Below are the code and all the weights of a small trained network. Each question names an input and a target symbol and asks about switching units off, where a switched-off unit gives its printed mean instead of its output.

import numpy as np


def w(rows, s, z=0):
    codes = np.array(rows[::2]) - 128.0
    scale = np.full(codes.shape[1], s)
    scale[-1] = z or s
    return codes * scale


def f(y):
    return np.maximum(y, 0)


def softmax(a):
    e = np.exp(a - a.max(-1, keepdims=True))
    return e / e.sum(-1, keepdims=True)


def log_softmax(a):
    a = a - a.max(-1, keepdims=True)
    return a - np.log(np.exp(a).sum(-1, keepdims=True))


def net(x, mask):
    ids = ['αβεημπστφψ'.index(c) for c in x.split()]
    T = len(ids)
    res = E[ids] + P[:T]
    u = 0
    for l in range(2):
        r = res
        for j in range(2):
            rows = slice(3 * j, 3 * j + 3)
            q, k, v = (r @ M[l][rows].T for M in (Q, K, V))
            z = softmax(np.where(np.tri(T) > 0, q @ k.T / 3**0.5, -1e9)) @ v
            o = O[l][rows]
            res = res + np.where(mask[u + j], z, o[:, -1]) @ o[:, :-1]
        u += 2
        y = f(res @ A[l][:, :-1].T + A[l][:, -1])
        res = res + np.where(mask[u : u + 8], y, B[l][:, -1]) @ B[l][:, :-1]
        u += 8
    return log_softmax(res[-1] @ U[:, :-1].T + U[:, -1])


Q, K, V, O, A, B = {}, {}, {}, {}, {}, {}
E = w([
[94,143,153],'α',
[112,129,133],'β',
[89,146,153],'ε',
[122,133,136],'η',
[131,137,144],'μ',
[134,148,162],'π',
[106,100,66],'σ',
[129,80,48],'τ',
[254,65,135],'φ',
[5,143,76],'ψ',
],0.017)
P = w([
[105,169,153],'0',
[115,83,199],'1',
[94,60,202],'2',
[89,34,190],'3',
[82,16,173],'4',
[73,4,148],'5',
[67,1,122],'6',
[77,42,108],'7',
[114,120,100],'8',
[137,169,83],'9',
[151,206,70],'10',
[152,224,64],'11',
[132,247,85],'12',
],0.0086)
Q[0] = w([
[121,170,68],'0.h0',
[70,39,172],'0.h0',
[97,2,160],'0.h0',
[217,89,184],'0.h1',
[208,202,141],'0.h1',
[147,182,45],'0.h1',
],0.008)
K[0] = w([
[150,180,75],'0.h0',
[87,67,133],'0.h0',
[116,36,107],'0.h0',
[242,50,145],'0.h1',
[156,231,162],'0.h1',
[237,255,155],'0.h1',
],0.0084)
V[0] = w([
[86,89,107],'0.h0',
[148,24,117],'0.h0',
[85,193,91],'0.h0',
[8,125,128],'0.h1',
[72,84,97],'0.h1',
[160,62,87],'0.h1',
],0.013)
O[0] = w([
[204,129,170,195],'0.h0',
[161,254,141,219],'0.h0',
[134,84,148,67],'0.h0',
[210,177,130,252],'0.h1',
[148,247,144,217],'0.h1',
[180,125,174,147],'0.h1',
],0.0073,0.0048)
A[0] = w([
[78,193,189,118],'0.n0',
[128,235,98,4],'0.n1',
[35,124,29,102],'0.n2',
[142,54,31,155],'0.n3',
[40,56,53,14],'0.n4',
[170,160,117,158],'0.n5',
[130,108,255,73],'0.n6',
[79,84,166,181],'0.n7',
],0.0076,0.0041)
B[0] = w([
[133,147,94,253],'0.n0',
[84,58,106,251],'0.n1',
[92,138,77,155],'0.n2',
[254,101,132,161],'0.n3',
[152,151,151,133],'0.n4',
[132,154,175,253],'0.n5',
[174,188,57,191],'0.n6',
[167,146,182,172],'0.n7',
],0.0084,0.0037)
Q[1] = w([
[161,166,250],'1.h0',
[54,88,207],'1.h0',
[153,170,164],'1.h0',
[138,207,111],'1.h1',
[138,156,80],'1.h1',
[108,205,125],'1.h1',
],0.011)
K[1] = w([
[198,154,2],'1.h0',
[208,105,191],'1.h0',
[163,136,34],'1.h0',
[211,99,88],'1.h1',
[98,104,104],'1.h1',
[137,137,49],'1.h1',
],0.0092)
V[1] = w([
[255,60,128],'1.h0',
[113,134,9],'1.h0',
[192,95,101],'1.h0',
[140,189,226],'1.h1',
[66,167,99],'1.h1',
[178,82,202],'1.h1',
],0.012)
O[1] = w([
[151,105,47,94],'1.h0',
[126,229,104,81],'1.h0',
[253,117,17,102],'1.h0',
[72,42,145,255],'1.h1',
[123,158,235,81],'1.h1',
[78,121,32,181],'1.h1',
],0.012,0.0064)
A[1] = w([
[46,163,6,140],'1.n0',
[117,98,150,149],'1.n1',
[168,135,184,254],'1.n2',
[92,92,181,162],'1.n3',
[114,107,79,94],'1.n4',
[129,153,191,155],'1.n5',
[239,74,198,122],'1.n6',
[196,188,162,79],'1.n7',
],0.011,0.0091)
B[1] = w([
[171,103,178,253],'1.n0',
[94,112,138,184],'1.n1',
[106,238,97,254],'1.n2',
[86,95,72,233],'1.n3',
[102,133,170,163],'1.n4',
[145,130,220,198],'1.n5',
[119,140,171,188],'1.n6',
[109,3,98,137],'1.n7',
],0.012,0.0078)
U = w([
[66,135,146,122],'α',
[86,160,109,66],'β',
[70,139,135,152],'ε',
[73,148,85,78],'η',
[57,135,56,114],'μ',
[31,104,45,105],'π',
[144,235,75,197],'σ',
[218,254,38,244],'τ',
[205,74,232,206],'φ',
[181,222,245,2],'ψ',
],0.009,0.0048)

Each question gives the input, a string of symbols that net reads in full, and the target symbol t.
The units are the heads (3 rows each of Q, K, V and O) and the neurons (one row each of A and B). Each row of codes is followed by its name. A weight is (code - 128) times the scale printed after its matrix; where a second scale follows, it is the last column's (O, A, B and U).
mask holds one flag per unit, layer by layer, with each layer's heads first. A switched-off unit (its flag False) gives its mean, the last column of its rows in O or B, instead of its output. The means were averaged over made-up inputs and are rounded, as every weight is.
A unit's drop is (log p(t) with every unit on - log p(t) with that unit switched off) / (log p(t) with every unit on - log p(t) with every unit switched off).
The circuit of an input: a set's keep is (log p(t) with only the set's units on - log p(t) with every unit switched off) / (log p(t) with every unit on - log p(t) with every unit switched off). Starting from the 12 units with the biggest drops (on a tie, the unit counted first), units are removed one at a time, each time the one whose removal leaves the highest keep (on an exact tie, the one counted first), for as long as the keep stays at least 0.8.
circuit, biggest first: the units of the circuit, biggest drop first
k most important neurons: the k neurons with the biggest drops, biggest first
k most important neurons of layer l: the k neurons of layer l with the biggest drops, biggest first
heads that matter: for each layer, one digit per head in row order, 1 if its drop is at least 0.15 and else 0, layers parted by /
input π π ε, target π: heads that matter : 10 / 10
input ε π φ ε, target φ: heads that matter : 00 / 11
input π α σ ε α α φ α α ψ π, target ψ: heads that matter : 00 / 11
input π τ π, target τ: circuit, biggest first : (1.h0)
input ε ε α α η α φ π, target φ: circuit, biggest first : (1.h1; 1.n0; 1.n2; 1.h0)
input α φ π ε ψ μ, target ψ: 2 most important neurons : (1.n5; 0.n0)
input η π α, target π: 3 most important neurons : (0.n7; 1.n3; 1.n0)
input ε β φ τ π α α ε η φ β, target φ: circuit, biggest first : (1.n0; 1.h1; 1.n2)
input ε μ φ φ α π φ μ, target φ: 4 most important neurons : (1.n0; 1.n2; 0.n6; 1.n3)
input φ π σ φ σ τ η η, target τ: heads that matter : 10 / 00
input μ φ α φ φ τ τ, target φ: 2 most important neurons of layer 0 : (0.n6; 0.n1)
input π α α π ψ σ, target ψ: circuit, biggest first : (0.h1; 1.h1)
input ψ α τ ψ ψ μ, target ψ: heads that matter : 01 / 00
input φ α π μ ε φ α η π β ε ψ, target ψ: circuit, biggest first : (1.h1; 0.h0; 0.h1; 0.n2)
input μ ψ σ, target ψ: heads that matter : 01 / 01
input π α ε μ ψ η, target ψ: 2 most important neurons : (1.n5; 1.n2)
input α β ε ψ α, target ψ: circuit, biggest first : (0.h1; 1.h0)
input α φ τ ψ τ α ψ ε ε ψ ψ ε, target ψ: heads that matter : 00 / 10
input α σ τ β ε β ε α φ π ε ε, target π: most important neuron : (1.n5)
input σ σ ε α η φ μ, target φ: circuit, biggest first : (1.h0; 1.n2; 1.n3)
input α α ε μ α η α β α φ φ σ, target φ: most important neuron of layer 0 : (0.n3)
input α ε φ ε η φ α, target φ: 2 most important neurons of layer 1 : (1.n0; 1.n2)
input ε β τ η μ ε α π α, target π: heads that matter : 10 / 11
input η φ α α α α η η β σ τ ψ ε, target ψ: 3 most important neurons of layer 0 : (0.n0; 0.n2; 0.n7)
